m =
[[-0.066  0.033 -0.013 -0.071 -0.146 -0.124 -0.015 -0.058 -0.079 -0.013
  -0.075 -0.030]
 [ 0.019 -0.157  0.026  0.041 -0.085 -0.057 -0.029 -0.101  0.019 -0.112
  -0.044 -0.057]
 [ 0.022 -0.130 -0.065 -0.064 -0.103 -0.099 -0.169 -0.079 -0.061  0.003
  -0.070 -0.053]
 [ 0.026 -0.042  0.020 -0.035 -0.225 -0.099  0.003 -0.078 -0.093 -0.012
  -0.065 -0.094]
 [ 0.022 -0.123 -0.189 -0.030 -0.158 -0.028 -0.105 -0.085  0.010 -0.119
  -0.042 -0.066]
 [ 0.025 -0.131  0.228  0.009 -0.115 -0.060 -0.089 -0.121  0.012 -0.104
  -0.046 -0.025]]
Rows and columns are counted from 1.
(1, 1) = -0.066
(6, 9) = 0.012
(5, 7) = -0.105
(2, 10) = -0.112
(2, 3) = 0.026
(1, 2) = 0.033
(5, 9) = 0.010
(2, 4) = 0.041
(1, 3) = -0.013
(5, 12) = -0.066
(3, 6) = -0.099
(2, 2) = -0.157
(3, 5) = -0.103
(2, 1) = 0.019
(6, 6) = -0.060
(3, 11) = -0.070
(1, 7) = -0.015
(2, 12) = -0.057
(3, 7) = -0.169
(5, 11) = -0.042
(2, 9) = 0.019
(6, 5) = -0.115
(4, 8) = -0.078
(5, 2) = -0.123
(4, 1) = 0.026
(2, 5) = -0.085
(6, 10) = -0.104
(3, 4) = -0.064
(1, 6) = -0.124
(6, 1) = 0.025
(3, 8) = -0.079

M =
[[  8   8   3  -1  23  11 -27  23  -5 -12  -7]
 [ 14  14   5   0  20  12 -31  11  -7   9  -8]
 [-18 -16  -6   0 -17 -12  33  -2   9  17   8]
 [-25 -21  -7  -1 -11 -12  34  14  10 -10   8]
 [  7   8   3  -1  23  11 -27  24  -6 -39  -7]
 [ 30  21   7   3 -23   0  -8 -70  -7  18  -1]
 [ -4  -6  -3   1 -24 -10  26 -30   5  12   6]
 [ 15  14   5   0  19  12 -32   8  -8 -23  -7]
 [-20 -14  -4  -2  27   4  -3  63   4  16  -1]
 [  5   7   3  -2  24  11 -26  28  -5  -2  -6]
 [ -4  -6  -3   1 -24 -10  26 -29   5   3   6]
 [ 30  22   7   3 -23   1  -9 -69  -7 -11  -2]
 [-16 -14  -5   0 -19 -12  32  -7   8  -4   8]]
Indices start at 1.
(1, 1) -> 8
(9, 9) -> 4
(2, 5) -> 20
(3, 8) -> -2
(5, 1) -> 7
(11, 6) -> -10
(4, 4) -> -1
(4, 6) -> -12
(5, 8) -> 24
(9, 6) -> 4
(1, 11) -> -7
(3, 5) -> -17
(4, 5) -> -11
(10, 9) -> -5
(12, 5) -> -23
(7, 8) -> -30
(13, 11) -> 8
(3, 4) -> 0
(11, 2) -> -6
(11, 4) -> 1
(1, 3) -> 3
(13, 6) -> -12
(4, 11) -> 8
(13, 1) -> -16
(4, 2) -> -21
(9, 2) -> -14
(2, 7) -> -31
(5, 7) -> -27
(10, 8) -> 28
(6, 1) -> 30
(13, 3) -> -5
(13, 10) -> -4
(3, 11) -> 8
(10, 3) -> 3

X =
[[-12  -2 -47 -65  -7   0 -29]
 [ -7  11 -21  45   2  -2 -38]
 [ -6   4   7  43 -10  -7  11]
 [  7 -12  -1  23  24  -3  35]
 [  2 -28  15  16 -17   1   2]
 [ -7 -73  25  -6 -12   9 -13]
 [  3 -38 -17  20  11  -2 -22]
 [  0  39 -16 -16  -4  11   3]
 [ 12 -64 -20 -23 -16   1   9]
 [  0   9 -27 -47   1  -9  35]
 [  2 -30  10  -5   2   4   5]
 [ -1  -6 -12  -4  -3  -9  -7]]
Indices start at 1.
row 1 col 1	-12
row 3 col 4	43
row 3 col 7	11
row 7 col 3	-17
row 6 col 7	-13
row 9 col 3	-20
row 2 col 5	2
row 2 col 6	-2
row 7 col 7	-22
row 8 col 5	-4
row 7 col 1	3
row 4 col 6	-3
row 4 col 4	23
row 4 col 2	-12
row 8 col 6	11
row 12 col 2	-6
row 7 col 6	-2
row 10 col 6	-9
row 1 col 5	-7
row 11 col 3	10
row 10 col 3	-27
row 1 col 7	-29
row 8 col 2	39
row 2 col 4	45
row 2 col 2	11
row 8 col 4	-16
row 3 col 5	-10
row 11 col 6	4
row 4 col 5	24
row 12 col 7	-7
row 11 col 1	2
row 9 col 1	12
row 9 col 5	-16

arr =
array([[560, 464, 267, 524, 516, 950, 523, 299, 906, 652, 118],
       [523, 557, 522, 592, 557, 369, 578, 559, 552, 770, 448]])
Indices start at 1.
(1, 1) -> 560
(1, 7) -> 523
(2, 11) -> 448
(2, 4) -> 592
(2, 3) -> 522
(1, 3) -> 267
(1, 2) -> 464
(1, 9) -> 906
(2, 1) -> 523
(2, 2) -> 557
(1, 10) -> 652

grid =
-287  -896  -197    11  -490   143  -277  -249    -5  -913   -68  -560  -215  -840  -119  -143
-323  -152   350   -93  -257   -67  -190  -259   639  -896  -132  -591  -399  -241   352  -341
  79  -425   407  -411  -107   193  -629     4   363  -389  -265  -819   178  -657  -187    51
-271  -916   -59    89  -446   162  -182  -412  -111  -868  -104  -715  -290  -698  -188  -101
 -53  -535    35  -383  -279   150  -654   188   393  -624  -135  -502   152  -928   -59   -71
 101  -362   589  -263    34   241  -361   103   290  -553  -117  -734    78  -637   -48   184
-164   -86   415   129  -150  -187    30  -282   405  -869  -138  -744  -307  -566   291    24
-365  -230   251  -196  -363   -66  -372  -405   676  -787  -245  -678  -370  -162   244  -475
-161  -351   471  -192   -70   261  -189   162   462  -939    95  -388  -245  -417   269  -143
-255  -893   -50   106  -437   134  -160  -447  -112  -853  -125  -753  -291  -716  -193   -68
-228  -758   320  -259  -323   302  -482  -569   204  -544  -311  -928  -255  -112  -259  -318
  92  -369   642   -68    29   162  -166  -169   141  -561  -169  -916   -56  -572   -97   248
Indices start at 1.
(1, 1) => -287
(3, 8) => 4
(4, 16) => -101
(2, 5) => -257
(8, 6) => -66
(2, 3) => 350
(3, 15) => -187
(8, 9) => 676
(1, 2) => -896
(6, 12) => -734
(1, 9) => -5
(2, 9) => 639
(8, 7) => -372
(5, 14) => -928
(2, 16) => -341
(1, 10) => -913
(4, 5) => -446
(6, 15) => -48
(3, 5) => -107
(5, 8) => 188
(12, 4) => -68
(7, 1) => -164
(4, 7) => -182
(9, 12) => -388
(3, 13) => 178
(5, 11) => -135
(8, 15) => 244
(1, 6) => 143
(11, 1) => -228
(12, 7) => -166
(7, 14) => -566
(8, 4) => -196
(2, 11) => -132
(6, 1) => 101
(2, 2) => -152
(9, 10) => -939
(9, 3) => 471
(12, 6) => 162
(7, 12) => -744
